Here is a tiny trained network, its code and every weight. The questions are about switching its units off for an input and a class, where a switched-off unit gives its printed mean instead of its output.

import numpy as np


def w(rows, s, z=0):
    codes = np.array(rows[::2]) - 128.0
    scale = np.full(codes.shape[1], s)
    scale[-1] = z or s
    return codes * scale


def norm(h):
    return h / np.sqrt((h * h).mean(-1, keepdims=True) + 1e-5)


def f(y):
    return y / 2 * (1 + np.tanh(0.7978845608 * (y + 0.044715 * y**3)))


def log_softmax(a):
    a = a - a.max(-1, keepdims=True)
    return a - np.log(np.exp(a).sum(-1, keepdims=True))


def net(x, mask):
    res = np.array(x, float).reshape(1, 7) / 4 @ E
    u = 0
    for l in range(3):
        y = f(norm(res) @ A[l][:, :-1].T + A[l][:, -1])
        res = res + np.where(mask[u : u + 11], y, B[l][:, -1]) @ B[l][:, :-1]
        u += 11
    return log_softmax(norm(res)[-1] @ U[:, :-1].T + U[:, -1])


A, B = {}, {}
E = w([
[101,133,39,67,35,70,84,220,103,97],'x0',
[175,236,188,119,150,144,90,219,140,226],'x1',
[148,134,106,118,131,117,122,103,114,139],'x2',
[138,107,134,122,111,115,141,139,143,154],'x3',
[143,122,121,126,119,118,137,127,133,144],'x4',
[128,129,147,118,103,140,156,145,143,125],'x5',
[65,111,2,32,188,160,128,146,230,193],'x6',
],0.0083)
A[0] = w([
[98,133,16,138,112,140,104,166,185,157,70],'0.n1',
[112,103,58,49,201,187,134,153,198,159,220],'0.n2',
[140,165,199,149,126,157,94,171,94,191,80],'0.n3',
[147,157,119,92,143,117,78,111,39,152,116],'0.n4',
[154,124,112,153,94,66,210,148,162,139,120],'0.n5',
[93,110,123,132,108,100,133,82,90,93,69],'0.n6',
[150,255,173,112,148,127,71,193,138,210,253],'0.n7',
[134,92,148,200,135,106,53,107,165,124,210],'0.n8',
[90,126,140,104,187,168,156,86,165,173,13],'0.n9',
[92,156,73,89,50,37,88,216,88,95,223],'0.n10',
[162,119,123,113,128,128,146,82,114,172,237],'0.n11',
],0.009,0.0036)
B[0] = w([
[115,160,139,72,134,174,186,138,78,84,181],'0.n1',
[126,130,70,132,167,228,106,73,195,120,237],'0.n2',
[90,125,74,167,144,48,184,193,95,119,184],'0.n3',
[93,109,156,160,90,131,163,131,139,108,145],'0.n4',
[109,140,152,122,166,130,122,89,93,86,136],'0.n5',
[174,101,176,71,177,102,143,145,156,157,155],'0.n6',
[163,192,171,60,153,118,90,123,103,217,253],'0.n7',
[137,157,170,65,94,139,155,99,103,93,160],'0.n8',
[160,67,82,174,132,68,61,109,126,161,168],'0.n9',
[146,77,102,170,84,129,1,173,117,117,241],'0.n10',
[57,142,163,165,133,130,122,187,116,84,160],'0.n11',
],0.0089,0.011)
A[1] = w([
[123,92,148,195,126,84,79,114,77,77,84],'1.n1',
[148,58,146,188,91,127,155,98,126,24,119],'1.n2',
[110,166,130,110,188,136,226,103,197,160,2],'1.n3',
[63,88,127,143,139,149,210,103,94,28,74],'1.n4',
[86,68,3,135,148,186,139,103,239,106,85],'1.n5',
[118,109,135,89,164,107,206,138,155,179,78],'1.n6',
[114,169,206,59,199,122,195,67,106,139,148],'1.n7',
[125,163,149,118,152,174,221,17,150,138,157],'1.n8',
[97,105,106,56,171,183,113,101,172,203,149],'1.n9',
[120,53,94,147,148,155,127,88,135,57,128],'1.n10',
[69,148,221,90,166,76,254,114,111,133,84],'1.n11',
],0.0093,0.0034)
B[1] = w([
[140,84,196,83,111,107,172,123,184,163,192],'1.n1',
[94,76,71,26,127,112,34,111,228,132,211],'1.n2',
[46,133,135,175,202,76,81,118,135,162,153],'1.n3',
[166,182,113,119,75,154,28,129,192,194,182],'1.n4',
[90,152,91,189,142,138,165,147,1,115,255],'1.n5',
[108,141,124,197,161,149,115,94,137,110,133],'1.n6',
[111,161,135,164,106,104,195,55,154,127,205],'1.n7',
[100,63,155,232,98,71,10,86,93,177,206],'1.n8',
[136,123,124,148,193,165,71,178,152,71,234],'1.n9',
[105,78,132,181,55,161,225,179,126,127,212],'1.n10',
[202,145,103,155,61,163,208,57,157,193,193],'1.n11',
],0.0086,0.0092)
A[2] = w([
[154,187,157,108,142,118,99,213,67,149,68],'2.n1',
[146,108,116,71,116,130,124,142,127,114,77],'2.n2',
[127,163,118,133,179,123,147,125,97,115,90],'2.n3',
[118,124,78,103,166,176,122,164,102,98,108],'2.n4',
[175,150,180,172,108,115,146,172,66,125,139],'2.n5',
[158,171,158,127,183,139,207,105,149,131,121],'2.n6',
[121,147,86,67,133,175,151,186,116,115,49],'2.n7',
[113,168,112,125,212,171,68,133,161,114,78],'2.n8',
[103,157,69,141,192,197,160,124,126,131,26],'2.n9',
[118,95,138,142,127,128,108,113,144,9,154],'2.n10',
[121,84,93,83,129,138,80,140,143,130,254],'2.n11',
],0.014,0.0029)
B[2] = w([
[126,57,172,115,80,161,107,35,116,74,242],'2.n1',
[122,148,145,150,208,130,130,161,132,121,153],'2.n2',
[126,104,145,149,102,90,137,158,174,125,154],'2.n3',
[114,208,142,105,69,113,194,38,73,99,219],'2.n4',
[46,148,119,175,130,87,98,114,31,71,192],'2.n5',
[60,179,33,176,216,102,201,147,124,162,169],'2.n6',
[189,213,132,81,106,178,184,59,107,78,167],'2.n7',
[190,121,131,94,150,144,114,183,204,164,248],'2.n8',
[119,44,232,125,53,2,88,148,145,160,236],'2.n9',
[113,54,63,126,147,108,213,196,153,169,190],'2.n10',
[157,182,142,123,219,99,227,139,154,106,254],'2.n11',
],0.0095,0.0087)
U = w([
[161,100,169,149,30,102,156,52,203,188,77],'0',
[54,43,72,239,161,173,133,123,113,125,104],'1',
[113,234,148,189,166,71,230,90,57,164,155],'2',
[123,166,159,154,220,137,64,161,197,230,114],'3',
[165,32,120,57,112,77,148,217,188,74,108],'4',
[89,152,58,117,62,178,232,157,66,49,250],'5',
[125,138,199,111,49,88,34,133,39,91,144],'6',
[195,224,131,7,156,220,94,157,131,87,109],'7',
],0.017,0.0011)

Each question gives the input, the list of numbers given to net, and the class t.
The units are the neurons (one row each of A and B). Each row of codes is followed by its name. A weight is (code - 128) times the scale printed after its matrix; where a second scale follows, it is the last column's (A, B and U).
mask holds one flag per neuron, layer by layer. A switched-off neuron (its flag False) gives its mean, the last column of its row in B, instead of its output. The means were averaged over made-up inputs and are rounded, as every weight is.
A unit's drop is (log p(t) with every unit on - log p(t) with that unit switched off) / (log p(t) with every unit on - log p(t) with every unit switched off).
most important unit: the unit with the biggest drop
k most important neurons: the k neurons with the biggest drops, biggest first
top k neurons in layer l: the k neurons of layer l with the biggest drops, biggest first
drop of u: that unit's drop, to one decimal
input [-1,-1,-2,1,5,2,8], class 1: top 3 neurons in layer 0 -> 0.n7, 0.n10, 0.n2
input [8,3,3,4,6,3,0], class 6: 3 most important neurons -> 0.n10, 0.n2, 1.n2
input [-6,-1,4,3,-6,-7,-5], class 0: 2 most important neurons -> 0.n7, 0.n10
input [3,1,7,-6,-2,4,4], class 7: most important unit -> 2.n8
input [-1,0,2,5,-7,-6,-8], class 0: 4 most important neurons -> 0.n7, 0.n10, 1.n2, 1.n5
input [-8,-6,-7,1,3,-6,-1], class 0: 2 most important neurons -> 0.n2, 0.n10
input [1,-5,8,-7,-7,1,7], class 5: 4 most important neurons -> 2.n4, 1.n5, 2.n7, 0.n1
input [7,-1,6,-7,-1,-8,8], class 5: 2 most important neurons -> 0.n7, 1.n5
input [-6,4,1,1,-8,-3,0], class 2: top 3 neurons in layer 0 -> 0.n10, 0.n2, 0.n3
input [-5,0,4,-6,-4,5,-5], class 0: top 2 neurons in layer 0 -> 0.n7, 0.n10
input [1,7,1,6,7,1,-4], class 6: 2 most important neurons -> 2.n1, 2.n11
input [-1,-5,-6,4,3,-7,0], class 0: 2 most important neurons -> 0.n10, 0.n2
input [-8,-4,5,5,0,6,8], class 1: 2 most important neurons -> 1.n5, 0.n7
input [4,-1,1,0,-3,-2,-1], class 4: most important unit -> 0.n7
input [-5,7,-5,5,8,2,0], class 2: drop of 0.n2 -> 0.4
input [-4,-6,0,-5,6,-7,-8], class 0: drop of 0.n10 -> 1.0
input [8,-2,6,-3,-4,-6,6], class 5: drop of 0.n7 -> 0.2
input [5,0,8,8,2,-2,-6], class 4: 2 most important neurons -> 0.n7, 1.n5
input [3,0,-2,-5,-7,2,5], class 5: 3 most important neurons -> 0.n7, 1.n5, 2.n4
input [-5,6,-6,1,-5,-5,-2], class 2: most important unit -> 0.n10
input [-6,4,-6,2,-1,-3,-1], class 2: 2 most important neurons -> 0.n10, 0.n2
input [-3,-1,-1,8,-4,6,6], class 1: 2 most important neurons -> 0.n7, 1.n5
